Here is a tiny trained network, its code and every weight. The questions are about switching its units off for an input and a class, where a switched-off unit gives its printed mean instead of its output.

import numpy as np


def w(rows, s, z=0):
    codes = np.array(rows[::2]) - 128.0
    scale = np.full(codes.shape[1], s)
    scale[-1] = z or s
    return codes * scale


def f(y):
    return y / 2 * (1 + np.tanh(0.7978845608 * (y + 0.044715 * y**3)))


def log_softmax(a):
    a = a - a.max(-1, keepdims=True)
    return a - np.log(np.exp(a).sum(-1, keepdims=True))


def net(x, mask):
    res = np.array(x, float).reshape(1, 6) / 4 @ E
    y = f(res @ A[0][:, :-1].T + A[0][:, -1])
    res = res + np.where(mask, y, B[0][:, -1]) @ B[0][:, :-1]
    return log_softmax(res[-1] @ U[:, :-1].T + U[:, -1])


A, B = {}, {}
E = w([
[128,125,121,128,117,184,103,93,138,93,85],'x0',
[121,82,206,69,85,4,163,62,131,141,64],'x1',
[148,145,127,76,134,136,137,147,136,167,111],'x2',
[82,48,143,148,170,99,59,226,173,152,58],'x3',
[99,143,123,155,112,99,116,125,115,113,138],'x4',
[120,141,140,177,32,162,207,129,242,150,138],'x5',
],0.014)
A[0] = w([
[121,34,230,73,69,40,159,47,93,119,53,214],'neuron 0',
[207,154,74,109,166,166,51,87,19,165,165,254],'neuron 1',
[156,188,108,170,28,172,254,73,152,152,165,181],'neuron 2',
[109,138,106,168,83,118,149,164,241,146,125,143],'neuron 3',
[85,93,202,136,67,103,241,99,192,117,78,121],'neuron 4',
[246,170,111,84,106,119,142,18,56,123,200,224],'neuron 5',
],0.0085,0.0056)
B[0] = w([
[169,163,197,95,170,97,107,115,110,145,103,252],'neuron 0',
[67,120,123,148,155,106,141,143,144,100,128,224],'neuron 1',
[167,130,101,92,81,131,139,142,98,106,170,249],'neuron 2',
[180,99,163,136,99,156,106,121,248,118,105,198],'neuron 3',
[172,177,116,121,104,167,86,79,132,181,132,214],'neuron 4',
[97,185,168,194,109,134,162,113,86,116,141,238],'neuron 5',
],0.017,0.021)
U = w([
[40,158,96,153,164,143,186,124,129,106,184,234],'0',
[51,25,69,140,182,123,71,213,139,151,105,245],'1',
[156,128,7,106,88,165,211,148,147,82,191,180],'2',
[128,84,155,164,99,201,143,172,206,124,127,132],'3',
[106,181,169,128,150,87,180,67,89,132,106,49],'4',
[152,100,164,75,206,83,98,133,122,120,112,89],'5',
[133,171,146,67,88,146,106,82,101,169,189,60],'6',
[146,145,123,145,146,125,107,66,194,216,100,3],'7',
],0.012,0.0031)

Each question gives the input, the list of numbers given to net, and the class t.
The units are the neurons (one row each of A and B). Each row of codes is followed by its name. A weight is (code - 128) times the scale printed after its matrix; where a second scale follows, it is the last column's (A, B and U).
mask holds one flag per neuron, in row order. A switched-off neuron (its flag False) gives its mean, the last column of its row in B, instead of its output. The means were averaged over made-up inputs and are rounded, as every weight is.
A unit's drop is (log p(t) with every unit on - log p(t) with that unit switched off) / (log p(t) with every unit on - log p(t) with every unit switched off).
The circuit of an input: a set's keep is (log p(t) with only the set's units on - log p(t) with every unit switched off) / (log p(t) with every unit on - log p(t) with every unit switched off). Starting from all 6 units, units are removed one at a time, each time the one whose removal leaves the highest keep (on an exact tie, the one counted first), for as long as the keep stays at least 0.8.
units of the circuit, in order: the units of the circuit, biggest drop first
k most important neurons: the k neurons with the biggest drops, biggest first
drop when u is switched off: that unit's drop, to one decimal
input [5,-2,8,-5,-1,1], class 2: units of the circuit, in order => [neuron 0]
input [-6,-1,1,5,0,0], class 1: 3 most important neurons => [neuron 0; neuron 4; neuron 5]
input [2,7,-1,1,6,-3], class 5: 2 most important neurons => [neuron 5; neuron 0]
input [-7,0,-2,2,-1,-4], class 1: units of the circuit, in order => [neuron 0; neuron 5; neuron 4]
input [-1,-1,7,-7,-6,0], class 0: 2 most important neurons => [neuron 5; neuron 0]
input [-8,-1,-2,-7,-5,-1], class 0: units of the circuit, in order => [neuron 5; neuron 0]
input [4,4,-3,1,1,8], class 7: units of the circuit, in order => [neuron 3; neuron 4]
input [-3,0,7,1,6,-6], class 1: units of the circuit, in order => [neuron 0; neuron 5; neuron 1]
input [3,-1,3,2,7,5], class 3: 2 most important neurons => [neuron 3; neuron 0]
input [-8,-6,4,1,0,1], class 3: units of the circuit, in order => [neuron 2; neuron 0]
input [0,0,4,0,-7,3], class 2: 2 most important neurons => [neuron 0; neuron 5]
input [5,0,4,-8,-3,6], class 2: 2 most important neurons => [neuron 2; neuron 0]
input [7,1,-7,7,-4,2], class 7: 2 most important neurons => [neuron 2; neuron 1]
input [-6,6,2,6,-8,2], class 7: units of the circuit, in order => [neuron 4]
input [4,2,-8,3,7,0], class 5: 2 most important neurons => [neuron 5; neuron 3]
input [7,7,4,-6,6,1], class 6: 2 most important neurons => [neuron 4; neuron 2]
input [-4,8,-5,1,-1,7], class 7: 2 most important neurons => [neuron 3; neuron 4]
input [2,3,-3,3,-2,1], class 7: 4 most important neurons => [neuron 2; neuron 4; neuron 5; neuron 1]
input [2,1,-8,-4,-8,-5], class 4: drop when neuron 2 is switched off => 0.1
input [4,1,-7,3,-2,6], class 7: units of the circuit, in order => [neuron 4]
input [-8,-7,4,-4,-7,1], class 2: drop when neuron 0 is switched off => 0.5
input [-5,-1,5,8,1,-5], class 1: drop when neuron 0 is switched off => 0.2
